In the rows, zero is written as 128.
Facts:
nogruk (Ω a) (ξ kledi) (Λ drigis)
ribresto (μ vogrim,kemek,tretra) (Ω c) (Λ soge)
nebru (μ drumuk,vogrim,klosin,plopli,sebugor,trabrun) (Ω g) (ξ grofler) (Λ pebak)
feflo (μ kledi,zurel) (Λ fliskik)
grolos (Ω a) (Λ nesel)
vutus (μ bogezor) (Ω a) (ξ kledi) (Λ drube)
gronon (μ flipla,kofen,zurel,vogun) (Ω c) (ξ klatus) (Λ grodrin)
sudam (Ω e) (ξ bogezor) (Λ pizek)
sudri (μ zutomun,ripom) (Ω a) (Λ skiskon)
simustes (μ sudam,fozur,regi) (Ω a) (ξ klatus) (Λ luplem)
navutra (Ω b) (ξ luplem) (Λ pizek)
mifa (Ω b) (ξ klatus) (Λ rize)
sketir (μ kufli,zurel,stostor,vogun) (Ω b) (Λ rize)
nekla (μ skenam) (Ω a) (ξ grofler) (Λ drube)
teskem (μ buzuflel)
morur (μ skorufes) (Ω e) (Λ skebaki)
broskibro (μ mifa,toskivi)
skigal (Ω b) (ξ trodan) (Λ ripom)
pezedon (μ klestoklol,bino,skofer) (Ω a) (Λ broskibro)
finul (μ flovu,zurel,nesel) (Ω b) (ξ broskibro) (Λ trikomis)
trabrun (Ω g) (Λ grodrin)
zegos (Ω g) (Λ broskibro)
motro (μ tretrom,kofen,grolos) (Ω e) (Λ rize)
skezu (Ω g) (ξ trifla) (Λ betak)
vineme (μ pefle,grolos,rize) (Ω a) (ξ trigru) (Λ vagran)
sotran (Ω a) (Λ brubrim)
pefle (Ω f) (Λ nibur)
briklum (Ω a) (Λ poza)
dipem (Ω b) (ξ stilik) (Λ skegil)
butar (μ sudam,duflek,pebak) (Ω a) (Λ vagran)
kisto (Ω d) (ξ tretra) (Λ skiskon)
brubrim (Λ teskem)
stilik (Ω a) (Λ soge)
kibrek (Ω b) (ξ trigru) (Λ grodrin)
foflik (Ω c) (ξ flikem) (Λ zurel)
plaper (Λ drigis)
klosin (Ω e) (ξ kludek) (Λ teskem)
soge (Λ kesa)
trigru (Ω e) (Λ poza)
sevol (Ω c) (Λ tosek)
viflo (Ω a) (Λ vogun)
brodrosten (Ω b) (ξ kludek) (Λ brubrim)
bogezor (Λ keligus)
fogrogras (μ ripom,nagrus) (Ω a) (Λ vistum)
skenam (Ω b) (ξ flikem) (Λ fastur)
vuge (Ω c) (ξ dribe) (Λ grodrin)
plopli (Ω a) (Λ skudon)
trikomis (Λ nesel)
pagem (μ ploso,vostor) (Ω b) (Λ feflo)
rodristo (Ω e) (Λ betak)
gragadil (Ω g) (Λ skebaki)
duflek (Ω g) (ξ betak) (Λ skudon)
fimis (μ luplem,klatus,dubudos) (Λ teskem)
planuk (μ soge,klestoklol,ploso,betak) (Ω a) (Λ trikomis)
tudruk (Ω a) (ξ trodan) (Λ luplem)
betak (Λ skudon)
toskivi (Ω d) (Λ poza)
luskil (μ soge,ripom,kibrek) (Ω a) (Λ drube)
bino (Ω c) (Λ soge)
buzuflel (Ω a) (Λ grodrin)
grodrin (Λ nibur)
skofer (Ω a) (Λ brubrim)
zurel (Λ rize)
deflos (μ sakik,skabrek) (Ω b) (Λ bepo)
dribe (Ω b) (Λ trikomis)
drumuk (Ω b) (Λ soge)
skorufes (Ω a) (ξ tretra) (Λ betak)
kledi (Λ rize)
veplim (Ω a) (ξ kledi) (Λ grodrin)
zutomun (Ω a) (ξ pagem) (Λ plaper)
suplom (Ω b) (ξ flikem) (Λ tretra)
plevi (Λ broskibro)
bedin (μ drovu,regi) (Ω c) (ξ teskem) (Λ skatur)
liman (μ betak) (Ω a) (ξ drube) (Λ fastur)
sakik (Ω f) (ξ pidros) (Λ broskibro)
luplem (Λ rize)
pifas (Ω b) (Λ skatur)
trodan (μ skigal) (Ω e) (Λ vistum)
zofar (μ kofen,skabrek) (Ω a) (ξ luplem) (Λ drigis)
skabrek (Ω g) (Λ plevi)
nagrus (Ω d) (Λ broskibro)
kedru (μ kibrek) (Ω c) (ξ flikem) (Λ nibur)
nefil (μ gadas,pefle,zogis,regi,pebak) (Ω d) (Λ kesa)
rudu (μ drepen) (Ω b) (Λ pebak)
drodor (Ω f) (ξ kludek) (Λ luplem)
pizek (Λ teskem)
saklufil (Ω a) (Λ luplem)
klestoklol (Ω a) (Λ nesel)
tretrom (Ω g) (Λ rize)
tabo (μ flovu,vagran,doskim,dribe) (Ω c) (ξ flikem) (Λ zurel)
tugros (μ trabrun) (Ω b) (Λ skegil)
gafas (Ω f) (Λ rize)
gistar (Ω e) (ξ drube) (Λ plaper)
ploruk (Ω f) (ξ fimis) (Λ ripom)
flikem (μ dubudos,nagrus,sebugor,vostor,trabrun) (Ω a) (ξ grofler) (Λ kledi)
flipla (Ω c) (Λ vistum)
goko (Ω a) (Λ teskem)
dubudos (Ω b) (ξ skegil) (Λ stostor)
kludek (Ω c) (Λ regi)
kufli (Ω c) (Λ plaper)
sebugor (Ω b) (ξ butar) (Λ vagran)
ripom (Λ nibur)
plemal (Ω b) (ξ grodrin) (Λ tretra)
fozur (Ω b) (ξ pobir) (Λ nesel)
pobir (Ω a) (Λ keligus)
skiskon (Λ tretra)
skebaki (Λ broskibro)
trifla (Ω a) (ξ rize) (Λ luplem)
vostor (Ω a) (Λ drube)
doskim (Ω b) (Λ broskibro)
regi (Λ rize)
skatur (μ zutomun,drepen) (Λ skudon)
skegil (μ kludek,vuge,sakik,kepek) (Λ tretra)
vogun (Λ fastur)
ribris (Ω g) (ξ plaper) (Λ poza)
kepek (Ω g) (ξ sotran) (Λ pizek)
dastedri (μ stilik,skebaki,klestoklol,plopli) (Ω f) (Λ tosek)
flovu (Ω g) (ξ nibur) (Λ plevi)
klutru (μ brodrosten) (Ω b) (ξ kledi) (Λ drube)
drepen (Ω e) (ξ ripom) (Λ pizek)
vovadren (Ω a) (ξ nibur) (Λ fastur)
kofen (Ω a) (Λ nesel)
pidros (Ω b) (Λ ripom)
ploso (Ω c) (ξ skiskon) (Λ plaper)
zetre (Ω a) (Λ pebak)
flaplilan (μ sevol) (Ω f) (ξ sotran) (Λ ripom)
kastadrel (μ ploruk,stilik,doskim) (Ω c) (ξ grodrin) (Λ skegil)
zogis (Ω a) (Λ skegil)
gadas (Ω f) (Λ luplem)
kelum (Ω a) (ξ flikem) (Λ drube)
vagran (Λ tretra)
bepo (Λ fastur)
grekom (μ trikomis,doskim,kepek) (Ω b) (ξ klatus) (Λ skebaki)
klatus (Ω b) (Λ betak)
tosek (Λ rize)
nelaplil (Ω f) (ξ flikem) (Λ teskem)
vogrim (Ω g) (Λ teskem)
drovu (Ω d) (ξ betak) (Λ trikomis)
drube (Λ rize)
klinezan (μ gragadil) (Ω d) (ξ betak) (Λ teskem)
vistum (μ skebaki,grolos,kelum,viflo) (Λ teskem)
metrum (Ω e) (ξ drube) (Λ drube)
flazi (μ sotran,foflik) (Ω e) (Λ vagran)
brivan (μ buzuflel,suplom) (Ω a) (Λ plevi)
grofler (Ω d) (ξ trigru) (Λ bogezor)
fupu (Ω a) (ξ klatus) (Λ luplem)
remubrem (Ω b) (ξ betak) (Λ plevi)
fipul (Ω a) (Λ skebaki)
lotru (Ω g) (ξ drube) (Λ fastur)
pebak (Λ kesa)
kemek (Ω b) (Λ tosek)
poza (Λ nibur)
toklopum (Ω a) (ξ flikem) (Λ vagran)

Known rows:
vutus: [ 75 123  71  84 123 149 123 104 165 126 180 102 157 155 163 176  74  79
 117 115 183 154 162  70 108 150  57 148  95 156 101 173  86  89 151  66
 107 136 143]
nogruk: [ 77 120  78  75 127 147 108 121 167 111 185 126 149 166 146 176  88  77
 113 110 189 159 180  68 101 150  47 162  90 158  97 163  91 120 123  78
 120 130 140]
stilik: [ 97 161  85  99 121 145  85 112 169 145 150  79 155 157 157 183 136 113
  81 101 164 119 179 149  89  89  84 172  94 152 154  75 133 102 129 102
 140  97 143]
tugros: [149 118 161 145 136 139 158 122 130 128  96 144 128  88  85 113 110 178
 127 144 110 139 115 149 121 140 163 103 149 132 127  89 155  95 115 147
 146 109 139]
mifa: [ 67  90 171 164 203 136 146 148  67 150 112  74 165 100 112  85 181  99
 169 160  75 159 106  84 146 104 151  56  99 153  80 185 123 179 214 136
  77  91 112]
flipla: [159 124 103 111 105 139  79 100 160 130 135 129 177 167 178 117 179  81
  94  82 103 144 154 170 143 112  91 163 100 112 176  63 131 168 130 101
  86 112 138]
ribresto: [171 126 108  95  99 142 145  97 166  77 115 116 170 154 176 148 143 114
  94  81 128 177 151 166 166  89  89 150 123 138 126  70 156 109 137  82
  89 105 138]
bino: [156 124  89  89 105 146 129  93 163 113 117  93 161 157 171 122 153 121
  87  80 109 180 152 165 139  97 111 155 100 162 164  78 164 153 131 110
  83 103 138]
ploruk: [120 131 155 109  98 118 132 110 112 138 129 123 155 120 151  94 137 122
 166 108 109 167 123 114 147 129 144 110 148 105 127 152 120 186 110 144
  83 150 145]
duflek: [141  81 164 119 113 104 150 171  59 143 121 162  83 116  79  98  78 150
 144 178 114 128  60  67 110 167 130  76 147  94 126 183 119 190 107 148
 114 188 140]
kepek: [128 102 175 178 123  90 111 150  74 144 115 166  98  99  81  90  95 139
 151 177  79  96 106  85 132 159 159  64 141  69 152 175  95 181 130 161
 115 168 137]
flovu: [124  86 175 182 119  92 115 155  83 140  93 157 101 110  74  88  83 131
 167 174  97  97 109  91 116 158 153  70 152  87 155 170  99 187 116 157
 108 151 147]
skegil: [155 123 166 168 116 134 143 134 136 142  84 168 128  98 102 109 156 149
 150 125 142 107 108 141 142 142 171 125 185 100 152 104 126  87 115 127
 147  94 122]
bepo: [154 140 136 147 119 108 154 146 118 148  98 162 104 116 113 104 153 159
 134 145 113 118 105 138 134 144 168 122 155 107 144 117 149 119 131 143
 144 114 114]
pizek: [151 146 141 147 123 122 135 135 111 145 110 161 105 106 117 106 175 155
 110 154 100 105 102 144 142 145 163 111 144  98 142 113 140 126 135 144
 159 128 100]
fliskik: [143 132 136 143 125 114 145 144 118 141 104 161 112 117 111 114 155 148
 126 136 111 112 105 143 134 140 164 128 156 109 149 111 144 116 132 144
 145 115 114]
grodrin: [132 148 107 120 119 103 147 157  94 144 110 156 120 110 113 109 145 163
 151 125 122 115 107 129 135 138 163 135 164  84 131 109 149 129 129 150
 131 125 130]

Rows:
No name comes twice in this set of rows, the named rows included.
[127 164  78 103 137 154 100 109 166 101 169 125 154 130 154 177 126 120
  74 109 152 148 177 153 130  80  65 162  94 139 107  68 150  78 156  67
 159  99 117] : fogrogras
[151 110  73  99 100 141 120  84 159 135 119  94 164 172 183 111 136  75
 108  84 110 162 138 165 134 137  77 151 110 133 175  75 135 148 145  95
  66 104 143] : kludek
[104 117 129 114 142  96 142 154  85 139 141 138 111 103 109  99 110 122
 168 145 127 139 114  86 129 146 155 108 148 103 103 177 115 164 123 154
 104 156 140] : skigal
[161 117 111 132 104 133 156 103 106 137 102 127 140 127 161  95 141 139
 124 110  86 142  97 163 147 145 157 127 148 121 159  94 151 126 135 127
  88 119 113] : gafas
[128 148 115 133 119 106 162 110 131 146 101 135 104 111 120  96 126 170
 113 158  88 122 101 156 125 145 163 106 131 134 155 124 151 107 152 152
 133 136 120] : luplem
[149  99 168 171 109 133 143 154  59 152  89 128 107 111  85 100  92 177
 119 163  77  77  77 158 119 153 169  96 138  69 184 152 140 159 121 156
 126 130 136] : tretrom
[167  86 114  79  99 144 136 108 145  75 148 109 169 175 172 153 157  88
 123  76 159 182 108 123 164 113  59 140 114 159 103 154 135 165 120  80
  84 112 131] : bedin
[109 162  77 113 132 147 133 107 169 116 140  82 161 146 161 196  88 124
  76 102 162 139 173 162 126  87  64 160  95 138 106  84 135  77 168  70
 136 102 109] : luskil
[120 107 177 175 118 143 112 133 116 137 106 158 140  98 111 101 126 107
 177 140 142 116 128  94 145 153 149  94 188  85 118 166  90 127 107 118
 118 128 141] : finul
[110 104 125  83 104 150 112 125 167 101 178 105 163 168 134 187 103  83
 108  79 190 156 156  74 104 140  55 171 101 157  99 173 100  97 101  67
 133 112 142] : vineme
[135 142 157 137 131 126 146 124 129 146 102 138 119  84  93 103 110 180
 110 156  83 130 126 152 120 131 162 108 121 124 136 100 159 130 114 162
 137 130 139] : drumuk
[112 161  74  91 130 149  91 109 173 129 179 104 157 153 156 184 136 114
  75 112 142 131 173 153 108  83  72 164  94 147 125  71 137  96 139  96
 147 105 133] : skofer
[152  89 168 170 138 104 126 166  70 149  93 151 104 111  76  93 106 164
 139 156  86  79  83 142 107 157 164  90 137  82 177 108 137 178 111 166
 128 119 145] : skabrek
[140 106 158 126 108 114 112 100 124 128 122 135 147 141 159  87 150  98
 164 118 101 150 131 115 139 149 132 116 133 131 154 149 120 184 110 148
  80 141 146] : sakik

Now the same objects, written a new way:
Known rows:
tosek: [133 122 136 102 149 135 100 140 141 119 139 126 151 118 127 142 112 140
  97 116 129 140 121 112 131 122 131 115  94 129 153  89 138 127]
gafas: [119 133 131 126 119 135 125 146 132 138 116 145 133 124 134 135 141 135
 128 113 123 133 145 109 121 136 133 123 120 109 127 126 126 119]
sudri: [127 132 108 176 102 123 150 118 123 146 123 132  98 116 138 122 142 141
 127 128 124 105 140 127 157 142 104 101 127 129 109 127 122 126]
skorufes: [132 141 108 141 111 127 136 115 127 144 131 143 112 127 123 116 142 114
 156 125 134 138 128 113 153 114 138 100 173 124 103 129 121 114]
morur: [141 119 119 130 124 124 131 113 123 112 133 120 139 123 137 134 118 139
  93 131 134 122 122 142 148 138 108 108 121 134 117 102 138 128]
skebaki: [143 114 160 101 140 130 117 116 116 148 114 120 145 134 121 126  99 132
 142 133 124 127 112 118 121  97 109 149 111 128 156 152 146 143]
klutru: [121 121 105 121 140 125 120 126 150 125 147 127 104 130 142 141 129 145
 102 100 119 148 120 140 143 128 176 127 138 122 139  71 126 114]
nekla: [107 155  92 170 168 116 150 146 153 143 135 122 168 116 102 163 167 120
 156 143 137 129 119 159 147 149  81 111 162 114 122 145  99 114]
tabo: [103 146 103 158 162 111 166 150 162 130 133  89 152 119 108 160 158 144
 132 165 145 143 107 191 123 147 113 137 112 118 144 144 103 107]
vagran: [137 120 162  96 116 121 112 132 135 135 135 123 125 131 130 121 102 135
 107 152 140 145 118 138 120 116 131 133  95 132 149 130 152 119]
vineme: [126 145 101 177 125 108 168 134 131 142 124  96 176 139 112 123 151 127
 136 151 117 110 105 117 148 149  86 136 190 110 122 189 101 132]
pidros: [121 120 126 139 133 131 115 133 117 103 130 138 132 134 132 115 115 111
  93 125 131 121 140 156 104 144 144 136 100 141 126 132 130 141]
klestoklol: [135 134 116 154  98 134 138 105 110 163 102 144 113 116 117 119 127 118
 182 133 127 126 136 146 134  92 105 119 150 129 112 147 121 132]
kisto: [152 118 152 110 127 129 122 114 128 141 130 125 169 130 140 151 130 137
  92 129 140 135 110 100 156 128 120 129 135 119 134  96 163 115]
pagem: [116 117 119 165 126 126 122 126 117 125 119 132 104 128 138 129 105 146
 114 113 117 102 135 156 109 142 123 121  83 143 144 107 134 144]
kofen: [131 135 123 115  83 129 144 132 106 140 107 127 122 131 115  99 132 113
 162 157 135 156 135 135 117  96 129 128 164 119 102 148 117 119]
pizek: [145 119 169 101 164 127 108 132 122 108 135 118 112 126 133 148 124 132
 121 127 127 127 129  90 127 124 140 129  73 136 147  75 136 128]

Rows:
No name comes twice in this set of rows, the named rows included.
[123 117 116 153 130 122 127 111 137 147 124 127 109 131 146 121 112 143
 134 113 123 109 126 149 126 136 116 142 109 139 140 129 134 134] : tugros
[118 150 148 149 196 115 146 145 159 137 124 125 163 140 110 178 172 101
 176 145 140 109 120 121 117 159  96 149 136 109 138 147 122 115] : nelaplil
[137 135 105 163  83 119 146 141 104 104 122 115 148 132 126  93 123 139
  95 130 102  96 138  75 127 159  95 110 173 115 104 147 114 139] : butar
[143 129 119 140 130 121 136 121 125 118 142 113 148 139 139 119 136 132
 100 104 113 113 112  76 147 142 142 142 176 120 112 132 113 132] : bedin
[132 114 158 135 157 127 115 126 112 111 127 116 101 120 136 149 116 155
  91 112 115  97 137 106 121 144 113 119  45 142 150  77 137 146] : fimis
[127 116 148 129 146 126 110 118 134 107 138 120 104 127 140 147 114 155
  82 120 127 105 123 108 144 144 125 123  81 135 151 109 142 139] : skatur
[131 120 132 116 140 138  81 145 112 115 126 140 154 110 113 147  96 140
 115 108 127 128 142 144 104 120 104  97  53 138 149 100 143 143] : luplem
[124 119 131 106 110 121 118 138 125 120 122 127 113 129 131 114 105 128
 131 150 135 157 141 162  84 128 142 142 116 141 132 123 135 126] : dribe
[127 124 115 127 136 132 107 129 129 137 128 138 143 123 133 130 111 129
 146 112 125 141 125 160 116 118 134 130 118 137 138 120 129 133] : kemek
[122 118 165 102 125 125 131 138 136 100 134  97 116 130 138 124 119 149
  64 148 129 143 125 142 122 131 148 129  82 127 151 110 139 128] : feflo
[147 115 124 134 134 124 125 123  98  79 126 119 125 116 124 140 119 137
  88 147 127 118 146 144 116 144 109 101  75 144 116  71 132 139] : trodan
[158 111 148  97 141 130 118 118 115 134 135 130 180 142 124 152 127 123
  96 109 129 129 108  58 168 109 135 140 156 111 123  92 153 119] : drovu

